Here is a tiny trained network, its code and every weight. The questions are about switching its units off for an input and a target symbol, where a switched-off unit gives its printed mean instead of its output.

import numpy as np


def w(rows, s, z=0):
    codes = np.array(rows[::2]) - 128.0
    scale = np.full(codes.shape[1], s)
    scale[-1] = z or s
    return codes * scale


def f(y):
    return y / 2 * (1 + np.tanh(0.7978845608 * (y + 0.044715 * y**3)))


def softmax(a):
    e = np.exp(a - a.max(-1, keepdims=True))
    return e / e.sum(-1, keepdims=True)


def log_softmax(a):
    a = a - a.max(-1, keepdims=True)
    return a - np.log(np.exp(a).sum(-1, keepdims=True))


def net(x, mask):
    ids = ['αβδζηθλμξπτψ'.index(c) for c in x.split()]
    T = len(ids)
    res = E[ids] + P[:T]
    r = res
    for j in range(3):
        rows = slice(4 * j, 4 * j + 4)
        q, k, v = (r @ M[0][rows].T for M in (Q, K, V))
        z = softmax(np.where(np.tri(T) > 0, q @ k.T / 4**0.5, -1e9)) @ v
        o = O[0][rows]
        res = res + np.where(mask[j], z, o[:, -1]) @ o[:, :-1]
    y = f(res @ A[0][:, :-1].T + A[0][:, -1])
    res = res + np.where(mask[3:15], y, B[0][:, -1]) @ B[0][:, :-1]
    return log_softmax(res[-1] @ U[:, :-1].T + U[:, -1])


Q, K, V, O, A, B = {}, {}, {}, {}, {}, {}
E = w([
[78,91,109],'α',
[87,234,193],'β',
[117,103,160],'δ',
[195,90,211],'ζ',
[165,239,72],'η',
[86,88,137],'θ',
[250,188,26],'λ',
[136,123,191],'μ',
[67,78,76],'ξ',
[87,55,100],'π',
[94,76,105],'τ',
[71,96,124],'ψ',
],0.02)
P = w([
[119,41,171],'0',
[83,90,117],'1',
[107,128,127],'2',
[113,153,136],'3',
[117,177,146],'4',
[120,207,154],'5',
[118,204,141],'6',
[121,248,169],'7',
[140,254,181],'8',
[116,220,156],'9',
],0.0041)
Q[0] = w([
[158,150,93],'H1',
[60,145,195],'H1',
[164,192,116],'H1',
[3,110,64],'H1',
[140,81,190],'H2',
[123,88,106],'H2',
[187,77,158],'H2',
[120,203,116],'H2',
[69,105,119],'H3',
[179,145,88],'H3',
[147,67,92],'H3',
[170,156,76],'H3',
],0.016)
K[0] = w([
[87,47,188],'H1',
[241,2,155],'H1',
[74,122,117],'H1',
[190,78,127],'H1',
[86,199,129],'H2',
[107,119,125],'H2',
[82,204,85],'H2',
[138,84,103],'H2',
[44,248,116],'H3',
[30,6,123],'H3',
[99,157,58],'H3',
[157,40,118],'H3',
],0.013)
V[0] = w([
[38,113,158],'H1',
[116,165,118],'H1',
[113,114,155],'H1',
[154,130,176],'H1',
[81,171,153],'H2',
[89,133,6],'H2',
[113,156,84],'H2',
[52,128,195],'H2',
[167,181,127],'H3',
[171,103,66],'H3',
[39,168,145],'H3',
[160,68,107],'H3',
],0.013)
O[0] = w([
[39,98,131,169],'H1',
[93,167,121,121],'H1',
[187,112,45,142],'H1',
[187,86,106,128],'H1',
[35,248,89,172],'H2',
[121,205,66,112],'H2',
[133,111,65,122],'H2',
[198,178,153,214],'H2',
[182,210,107,189],'H3',
[166,96,33,18],'H3',
[139,146,200,249],'H3',
[86,2,56,2],'H3',
],0.0068,0.007)
A[0] = w([
[26,163,103,145],'N1',
[64,64,164,142],'N2',
[156,112,113,172],'N3',
[77,159,188,114],'N4',
[109,170,78,253],'N5',
[111,12,9,135],'N6',
[195,95,103,123],'N7',
[151,184,73,182],'N8',
[181,117,88,178],'N9',
[67,169,159,90],'N10',
[136,145,104,234],'N11',
[234,151,163,67],'N12',
],0.014,0.0047)
B[0] = w([
[60,197,53,177],'N1',
[113,82,68,151],'N2',
[143,77,165,133],'N3',
[117,113,82,252],'N4',
[162,184,176,167],'N5',
[255,174,134,179],'N6',
[34,13,141,138],'N7',
[95,103,159,171],'N8',
[90,104,205,143],'N9',
[61,53,160,226],'N10',
[132,188,193,148],'N11',
[136,47,95,194],'N12',
],0.0078,0.02)
U = w([
[80,116,70,127],'α',
[20,124,238,117],'β',
[75,71,123,95],'δ',
[112,136,146,42],'ζ',
[129,254,165,253],'η',
[67,79,86,89],'θ',
[170,164,242,142],'λ',
[111,59,164,48],'μ',
[122,176,70,117],'ξ',
[138,112,67,154],'π',
[142,137,90,158],'τ',
[36,87,54,78],'ψ',
],0.0089,0.0051)

Each question gives the input, a string of symbols that net reads in full, and the target symbol t.
The units are the heads (4 rows each of Q, K, V and O) and the neurons (one row each of A and B). Each row of codes is followed by its name. A weight is (code - 128) times the scale printed after its matrix; where a second scale follows, it is the last column's (O, A, B and U).
mask holds one flag per unit, heads first, then neurons. A switched-off unit (its flag False) gives its mean, the last column of its rows in O or B, instead of its output. The means were averaged over made-up inputs and are rounded, as every weight is.
A unit's drop is (log p(t) with every unit on - log p(t) with that unit switched off) / (log p(t) with every unit on - log p(t) with every unit switched off).
The circuit of an input: a set's keep is (log p(t) with only the set's units on - log p(t) with every unit switched off) / (log p(t) with every unit on - log p(t) with every unit switched off). Starting from the 12 units with the biggest drops (on a tie, the unit counted first), units are removed one at a time, each time the one whose removal leaves the highest keep (on an exact tie, the one counted first), for as long as the keep stays at least 0.8.
circuit, biggest first: the units of the circuit, biggest drop first
most important unit: the unit with the biggest drop
k most important neurons: the k neurons with the biggest drops, biggest first
heads that matter: for each layer, one digit per head in row order, 1 if its drop is at least 0.15 and else 0, layers parted by /
input ζ τ α ψ, target μ: most important unit : H1
input τ π β μ δ π τ λ τ, target λ: circuit, biggest first : H1, N1
input ζ π η β, target μ: heads that matter : 110
input β τ β η μ ζ μ δ η ψ, target λ: 4 most important neurons : N1, N4, N10, N2
input π η β ζ η ξ δ, target η: heads that matter : 010
input η μ μ, target η: circuit, biggest first : H2, N10, H3, N12
input β β π β ξ λ η η μ ξ, target η: heads that matter : 000
input δ π π π, target π: heads that matter : 001
input η τ π π θ β β ξ, target β: circuit, biggest first : H3, N10
input λ ξ ζ ζ ξ, target λ: heads that matter : 101
input ψ θ α μ π λ π, target λ: heads that matter : 001
input π π η ψ ζ ζ, target η: circuit, biggest first : H2, N10
input β τ β β λ β, target β: heads that matter : 001
input π δ λ δ α τ α, target λ: heads that matter : 101
input β π ψ α π μ π η τ, target η: circuit, biggest first : H3, N10
input μ ξ η η β β η μ ξ, target η: 2 most important neurons : N10, N7
input ζ β β θ ψ π λ, target μ: most important unit : H2
input β ζ β λ π ξ, target λ: circuit, biggest first : H1, H3
input ζ δ α, target μ: circuit, biggest first : H2, H1, N1
input θ ψ θ β β τ, target β: most important unit : H3
input ζ π θ β β δ λ, target μ: 2 most important neurons : N7, N9
input π δ θ β δ θ ψ π, target β: 2 most important neurons : N10, N6
input β ψ α ψ ψ ξ λ τ α π, target λ: heads that matter : 100
input β ξ ξ, target β: heads that matter : 101
input μ π π, target π: 3 most important neurons : N6, N2, N10
input ψ ψ ψ μ τ β, target β: heads that matter : 000
input π α θ τ μ λ τ, target λ: most important neuron : N6
input ζ τ π, target μ: 3 most important neurons : N7, N9, N1
input ψ η π ψ δ, target η: 2 most important neurons : N10, N12
